Each row is followed by its class; each block has classes of its own.
-6,-8,6,-2,-3,3,12,-7,6,7,-2,4,10,9,2,3,-5,3,6,0,4,-4,-5,-4,-4,-3,-1,-2,-1,-4,0,-3,7,11,-3,7,3,-1,-1,0,0,1,13,13,4,-1,-2,4,-11,0,1,12,3,15,-2,-3,-2,1,-3,-5,1,-6,-3,1,3,7,6,-6,-9,-6,-3,0,-2,3,3,-2,3,-6,-5,1,-11,6,1,10,-3,3,9,-3,2,0,2,-5,5,0,7,-2,-1,2,-9,0,10,-5,2,9,6,4,-1,-3,4,-17,6,-1,3,-1,-1,0,-1,-10 -> Retug
5,19,-1,3,0,-16,1,12,-4,-1,9,-4,-1,-9,1,9,-5,1,5,-2,-2,4,3,-2,-7,1,2,1,6,23,-9,6,-24,-2,0,-10,6,-3,-5,-13,-7,-1,-8,6,11,5,-3,6,0,-3,-4,-6,4,-1,16,3,4,-4,5,17,5,10,5,-1,11,2,-15,4,6,-13,16,5,7,-2,-11,11,-11,9,-8,2,-10,-4,-1,-6,2,1,-5,-4,1,-8,6,4,-15,22,-8,0,-1,-4,-1,1,-5,3,2,2,7,-1,-4,3,-8,5,13,-3,-2,-11,-12,6,-1,17 -> dap
4,-3,2,-2,-1,1,4,16,6,-8,-11,4,7,8,6,-2,-3,-1,1,2,-1,2,2,-6,6,-3,2,-1,-3,-2,2,-7,12,6,2,7,0,-5,0,4,-10,15,1,17,1,9,-2,6,0,2,4,7,6,-6,1,-5,4,-9,8,-4,3,-21,2,9,6,-2,7,-3,6,5,-3,1,-3,4,4,-12,5,2,-1,3,-9,2,6,14,0,-12,4,-1,-7,-4,-3,-2,3,-6,-23,-2,-1,-2,6,8,-13,-5,-7,5,4,0,0,-1,-6,-1,-9,2,5,0,3,5,3,5 -> Retug
-1,-3,3,5,4,4,-1,4,6,5,0,6,-1,12,0,4,1,-7,4,4,3,7,3,-3,-3,1,2,4,-6,-3,0,-5,17,9,1,7,-2,1,-2,-8,2,-2,-5,-3,11,6,1,0,15,8,-3,3,4,-5,6,-9,4,-1,4,2,-1,3,-22,3,5,0,3,-2,12,-2,2,6,-1,5,-8,6,-4,-7,-4,-3,0,0,-4,0,-2,1,6,-7,3,-3,4,-4,4,8,4,-5,1,-1,9,5,3,-3,-3,-9,-3,0,-5,8,-4,0,9,2,-8,-1,-9,-7,1,-5 -> Retug
1,3,0,0,2,4,-8,1,7,4,1,3,4,3,1,1,-5,0,0,-2,-3,0,-3,4,0,3,-3,-7,3,-4,0,-8,5,4,4,7,6,1,3,-3,2,3,0,12,-2,-3,7,4,1,0,8,-1,2,4,5,0,-1,0,-3,11,-1,2,-3,1,1,3,1,7,-11,2,-4,4,-2,3,6,-6,13,4,8,0,0,0,1,-5,6,4,-2,1,-7,1,2,-9,-2,-4,6,3,0,0,-9,5,-3,-1,-9,2,6,-2,2,2,5,-5,7,1,4,-2,3,3,-5,5 -> Retug
-4,18,-9,-1,1,-2,8,9,-13,-9,5,9,-2,-10,2,5,7,-3,3,2,-20,-7,0,-2,7,6,-2,-18,0,-20,-5,2,-19,-2,-11,-15,2,2,-4,13,11,-6,-2,-6,-23,-5,-6,-6,-7,-2,-1,5,6,-12,3,4,-6,3,8,-16,-13,-14,3,12,-5,-4,-14,2,-4,7,2,-13,5,7,3,10,-14,9,8,2,2,-11,7,-6,-3,0,-7,2,3,5,0,0,14,-10,-3,24,-2,11,19,7,2,18,5,0,2,2,2,0,-3,15,4,6,7,5,2,6,6,2 -> dap
0,4,0,1,-3,-1,-2,-6,13,3,0,3,10,-3,-4,0,-6,-6,8,8,-8,-3,7,4,-1,3,4,-8,15,-8,-1,-2,24,12,2,2,11,-3,-6,-3,6,0,-5,4,0,11,-9,-3,-8,-2,0,3,2,6,6,2,0,-4,8,13,-4,4,-9,-6,12,1,5,4,-9,2,-9,0,6,-1,11,0,2,1,5,0,5,3,-2,-4,-2,3,5,7,-2,-3,3,-7,9,-2,4,-2,-11,3,-3,6,-10,-7,-13,-4,3,-3,-4,3,2,3,7,-1,1,4,4,-3,2,1 -> Retug
-1,25,8,-12,18,-13,9,24,-26,-33,3,-22,-2,-33,25,-1,13,-8,-4,-21,-9,-10,3,5,15,0,-1,-17,7,-3,-3,15,-33,-12,-4,-17,-3,6,1,11,8,-2,-3,-3,-33,-17,2,-1,20,2,-3,-4,-5,-29,-9,10,-6,0,7,-16,16,-29,0,2,-5,1,-28,9,-14,16,1,-1,-7,2,-2,10,2,19,4,6,-2,-6,26,-7,-5,-1,-23,9,1,6,-5,-7,19,-18,-8,12,7,21,-15,1,13,29,8,-24,9,1,4,-10,-6,19,-22,6,9,33,6,13,4,14 -> dap
5,-5,0,2,-8,6,8,26,2,-19,2,-1,6,-3,2,4,-6,1,4,1,-7,14,10,-2,-1,7,6,3,6,3,-3,1,12,14,-8,-1,2,-2,-2,3,-21,-5,8,25,13,14,-11,8,-12,2,-2,3,8,-5,0,7,16,1,12,2,7,-3,8,7,12,-1,-5,3,5,-11,-2,4,5,3,0,-8,-3,7,-1,7,-26,1,5,-2,-6,-7,-7,-9,0,-11,-18,0,-4,3,-16,3,6,-4,7,8,-6,3,-1,11,6,5,-1,8,-7,-6,3,0,5,-4,-10,0,-1,18 -> dap
5,21,9,-5,11,-7,2,33,-7,-18,5,-1,-1,-7,3,-2,-1,-7,4,-2,-15,0,9,-2,4,17,-2,-1,5,-2,-2,-3,20,5,1,15,8,0,-2,-1,-22,-5,-19,4,-1,21,-2,1,7,-5,-1,0,9,-22,6,5,4,-11,24,10,4,5,10,-4,15,1,-2,4,7,8,-1,10,5,-1,-8,-1,-33,5,3,-12,-17,-8,-1,-14,-7,2,-11,-8,-2,-22,0,0,1,-13,-4,8,-4,0,12,6,-13,9,-3,-2,5,-14,-6,3,-11,10,-10,2,1,4,-1,-2,9,16 -> dap
5,7,3,-12,-5,0,-3,33,1,-11,-5,0,-7,-11,9,-2,-3,-4,-1,-2,-5,-3,1,-2,7,9,7,-5,-2,-22,1,-1,12,0,-8,28,4,2,1,5,-11,-4,-5,2,-21,12,-2,-5,-7,-3,2,13,11,-13,-2,3,1,-5,13,-5,24,-9,2,7,3,4,-9,3,0,24,-7,3,0,1,-3,-7,-4,-6,2,-3,5,-6,0,-15,-1,-1,-2,-11,0,-2,-10,2,6,-11,9,13,-5,5,6,4,-1,2,2,-7,-9,1,3,3,-4,11,-14,-5,5,-4,9,-16,3,16 -> dap
-6,-1,-3,0,7,4,8,-5,11,9,-4,11,3,0,-1,-4,-3,-3,1,4,4,2,-5,-6,-16,-5,6,-7,1,-7,6,7,-10,-3,3,-15,-3,2,3,-5,8,0,12,12,1,-6,-2,0,-4,-4,7,0,5,9,4,-2,-5,3,-10,-10,-3,-16,-4,4,-8,-2,4,-3,-6,-2,1,-2,-3,-3,2,2,9,-4,-10,-1,0,5,3,4,0,-1,5,6,-3,4,5,1,3,7,-1,-1,3,-1,-5,7,8,-6,4,-2,0,4,1,4,14,-9,12,2,1,-3,-3,-10,3,-19 -> Retug
-10,0,-4,6,3,2,-3,-11,7,6,6,7,-12,2,-25,-1,-13,-3,12,3,5,2,0,4,0,2,-1,-1,-7,-6,6,-4,10,-4,4,-4,1,-8,4,-3,-1,1,-8,-8,-2,0,4,0,-4,3,2,-3,3,-2,9,1,-1,-2,1,3,1,-5,-11,-4,-6,-1,11,-3,5,3,-1,1,5,2,-4,4,5,-8,0,5,8,1,1,0,-4,0,0,2,6,1,-3,-3,14,1,6,-4,-12,4,8,0,-6,-3,0,-8,-5,-9,1,-29,1,-4,8,-1,-6,4,-2,-3,10,-14 -> Retug
-3,-2,0,1,-2,5,-10,-8,16,7,1,7,2,14,-5,-4,-2,0,8,1,4,2,-4,-1,-6,12,2,0,-5,-7,4,-6,25,12,2,-2,0,-10,1,-5,-14,4,-2,7,7,1,8,1,-1,-1,4,-1,3,2,8,-2,1,-1,5,11,-1,6,-2,-3,-2,2,9,-7,-3,-2,0,-8,-5,-1,2,-12,8,-6,-2,-3,3,1,-5,6,-4,8,2,-8,1,-1,2,-1,-3,-1,1,-5,-3,0,-3,1,-10,-7,-4,-7,0,0,6,6,3,-4,2,1,-6,-1,0,-6,3,-7 -> Retug

Next block, with new classes.
3,12,-11,-3,1,4,0,-7,8,-13,-20,-1,-14,0,-2,37,-21,-2,11,-2,7,5,-7,3,-10,2,4,1,3,12,9,2,-4,-17,3,5,0,0,-1,-1,0,5,-6,16,10,-1,1,-7,-19,15,4,0,-12,7,1,-5,-10,-2,-13,9,4,-6,15,5,7,-3,2,3,-28,-2,-5,3,-17,9,7,3,8,3,5,2,-2,-5,4,0,-1,11,9,-2,5,11,-4,9,4,9,5,-2,12,3,-6,-1,-3,-5,-8,9,-7,-8,10,-9,28,-1,6,-3,-1,15,3,1,-16,-1 -> goru
1,0,-23,2,-4,16,2,-31,-9,7,4,11,11,4,4,0,-51,-9,8,-7,1,16,0,12,-2,4,20,3,-5,12,19,-2,-9,8,3,-8,-8,3,0,1,1,12,-2,15,-1,14,-5,-18,-10,13,12,13,-5,8,-5,-14,4,-3,-3,3,-15,-4,17,0,-18,1,7,2,-14,0,1,1,-3,-4,-5,-4,-6,7,-6,-6,7,-2,-1,0,-7,0,5,-11,-17,-8,-5,7,1,15,16,2,8,-1,-12,-6,-10,1,-9,1,-8,-7,-5,2,17,-5,8,16,-6,3,7,-4,-19,-5 -> goru
-2,-2,-9,15,-2,-10,0,-1,1,-3,-1,9,3,-4,7,3,-25,-5,0,-17,-1,10,-1,-1,-4,5,18,2,0,8,15,-6,1,-16,-3,-8,-2,7,1,-2,1,10,-6,-6,-4,3,-1,-5,-4,6,3,-2,-1,7,-1,-6,5,-4,5,-1,-3,1,4,-5,-2,-1,7,-2,-10,7,7,3,-11,8,4,-6,-5,2,4,-4,-4,-3,-1,-2,-2,-2,0,0,2,4,3,-1,13,1,3,-9,-10,0,21,5,-6,6,-5,0,3,0,-1,-7,8,-1,9,5,-2,6,-19,5,-10,-7 -> fime
2,-9,-18,11,-2,-2,-5,-12,-3,1,14,-2,11,2,4,2,-51,-12,15,-9,-6,8,-4,8,0,1,10,5,-5,5,3,-1,5,4,-7,-2,-4,-1,1,4,-4,-3,-6,4,0,18,-3,-17,3,2,6,3,0,0,-7,-4,-3,0,-4,4,0,-6,4,-11,-21,-6,5,-11,-12,3,20,-1,-6,-13,6,-9,-8,2,-6,-4,3,5,-3,8,-1,-10,1,-2,-12,-6,-3,-1,8,6,5,-9,-4,-1,-7,-5,-15,2,-8,-1,-5,-11,-2,6,-2,0,2,29,-3,-8,-3,1,-9,-1 -> fime
-6,3,-19,2,-12,-1,0,-12,4,-4,-11,4,4,-2,6,-2,-18,-4,5,2,11,12,-5,3,-7,-2,19,-14,3,17,21,-2,0,-28,-4,-14,-5,2,-4,1,3,10,-7,8,-1,5,1,-13,-7,13,5,6,-4,12,11,-10,17,1,-4,2,-4,5,3,-3,-1,-4,8,2,-21,-1,-8,7,-17,6,8,-3,-5,7,10,11,4,-4,1,-1,-5,0,4,1,-5,6,-8,1,4,17,8,-4,3,4,-2,3,-7,8,-3,5,-4,4,4,-5,16,-11,7,0,3,12,-3,-5,-15,-4 -> fime
-7,8,1,-12,13,10,-1,2,0,-4,-18,15,-1,14,9,1,18,11,-3,9,20,22,10,11,-7,15,-1,0,11,5,43,-1,-34,-33,12,-6,3,3,-17,10,8,-7,-1,6,-3,-1,-6,-4,-2,3,-1,1,-7,5,-11,-9,9,-12,-9,-2,1,8,-5,13,-30,15,-1,8,-2,5,-7,2,-19,6,-4,10,1,-5,-2,-4,-9,-10,0,3,-7,-18,19,6,2,6,1,5,3,12,-3,1,-5,-4,6,16,10,1,-10,4,0,0,1,-9,-4,-6,7,25,-6,13,-4,-6,2,-11 -> goru
-3,-11,-12,4,3,-9,4,11,-1,-6,16,13,10,-2,4,-1,-28,-2,-1,-22,-6,11,-3,6,2,3,19,-2,10,5,0,-12,1,-18,1,-8,-4,12,2,-4,1,4,-2,-21,-5,2,6,-13,1,-3,-2,-15,-10,6,1,-3,-5,-8,-11,-1,-3,10,4,-3,-10,-9,15,-5,11,5,13,2,-11,-7,10,2,6,1,10,-4,-8,-7,-1,-1,1,-2,3,9,5,3,3,-1,11,0,3,-7,-20,-2,11,14,6,15,3,2,-3,0,-1,-11,7,-4,10,15,-5,6,-16,1,2,-6 -> fime
-12,-7,6,11,-5,-46,-3,16,13,9,-15,-23,3,-11,1,4,-4,-2,4,-11,4,-13,-17,26,2,6,-2,2,2,6,-3,1,22,-23,1,15,5,-2,-4,-4,2,-9,-1,-4,-9,0,13,3,15,13,-2,2,14,10,7,9,-17,9,-16,0,9,-3,6,-4,21,3,-8,0,-22,-3,25,-2,-5,3,-1,-1,11,-6,0,0,16,9,-5,-5,0,2,0,6,17,7,4,-19,10,-15,-9,-9,3,1,8,3,-6,-4,19,-6,5,2,6,-6,-1,-4,11,-8,3,-18,-13,10,-18,1 -> fime
-6,-14,-6,8,3,-8,0,1,2,5,6,21,12,-8,8,-2,-13,1,8,-18,5,9,12,0,6,-4,16,1,16,3,20,11,-12,-20,0,-6,-14,2,3,-7,4,0,8,-9,0,2,-3,-17,8,8,-3,-4,-4,9,-2,-24,-8,0,1,-4,-1,2,10,1,-12,9,-1,-4,18,3,1,6,-21,0,3,-2,-5,-5,8,-36,-7,-1,-6,-2,-4,2,2,-1,5,-4,-4,-5,-5,4,3,-14,-11,0,1,9,-12,5,-1,2,0,9,-2,1,11,0,15,12,2,5,-13,2,-12,-12 -> fime
-2,9,-12,-13,-2,21,5,-17,-2,-9,-18,15,-6,8,-1,3,36,8,0,18,14,14,3,-2,1,1,12,6,7,7,9,5,-10,-13,9,0,-4,0,3,5,-1,13,0,8,6,-2,4,-9,-7,7,3,12,-19,4,5,-4,11,-21,0,-1,-1,0,-4,2,-1,-4,7,1,-9,7,-25,6,-1,-1,8,6,3,8,2,-1,-5,-21,9,3,2,1,7,-5,-7,-1,0,12,4,29,5,16,-2,-2,-3,-4,4,-1,-8,4,-6,-4,3,6,7,-5,-4,9,-5,27,9,-11,-6,-2 -> goru
5,4,0,-7,0,0,0,-17,9,3,-19,11,-3,0,8,-4,25,5,-6,7,17,17,1,26,0,1,7,4,7,6,19,1,1,-6,-1,0,1,7,1,-8,1,3,1,2,7,-2,3,-2,0,17,-3,14,-3,9,-3,5,16,-2,4,6,1,-2,-10,7,-10,-4,-5,-3,-11,-4,-9,7,-12,3,-4,-3,5,-2,-7,3,-1,-6,1,4,-13,-2,3,-1,1,2,-2,1,-1,6,-2,2,5,-6,-1,-14,7,-2,-7,0,1,0,3,2,17,-7,-2,-6,-4,4,-5,3,-7,-4 -> goru
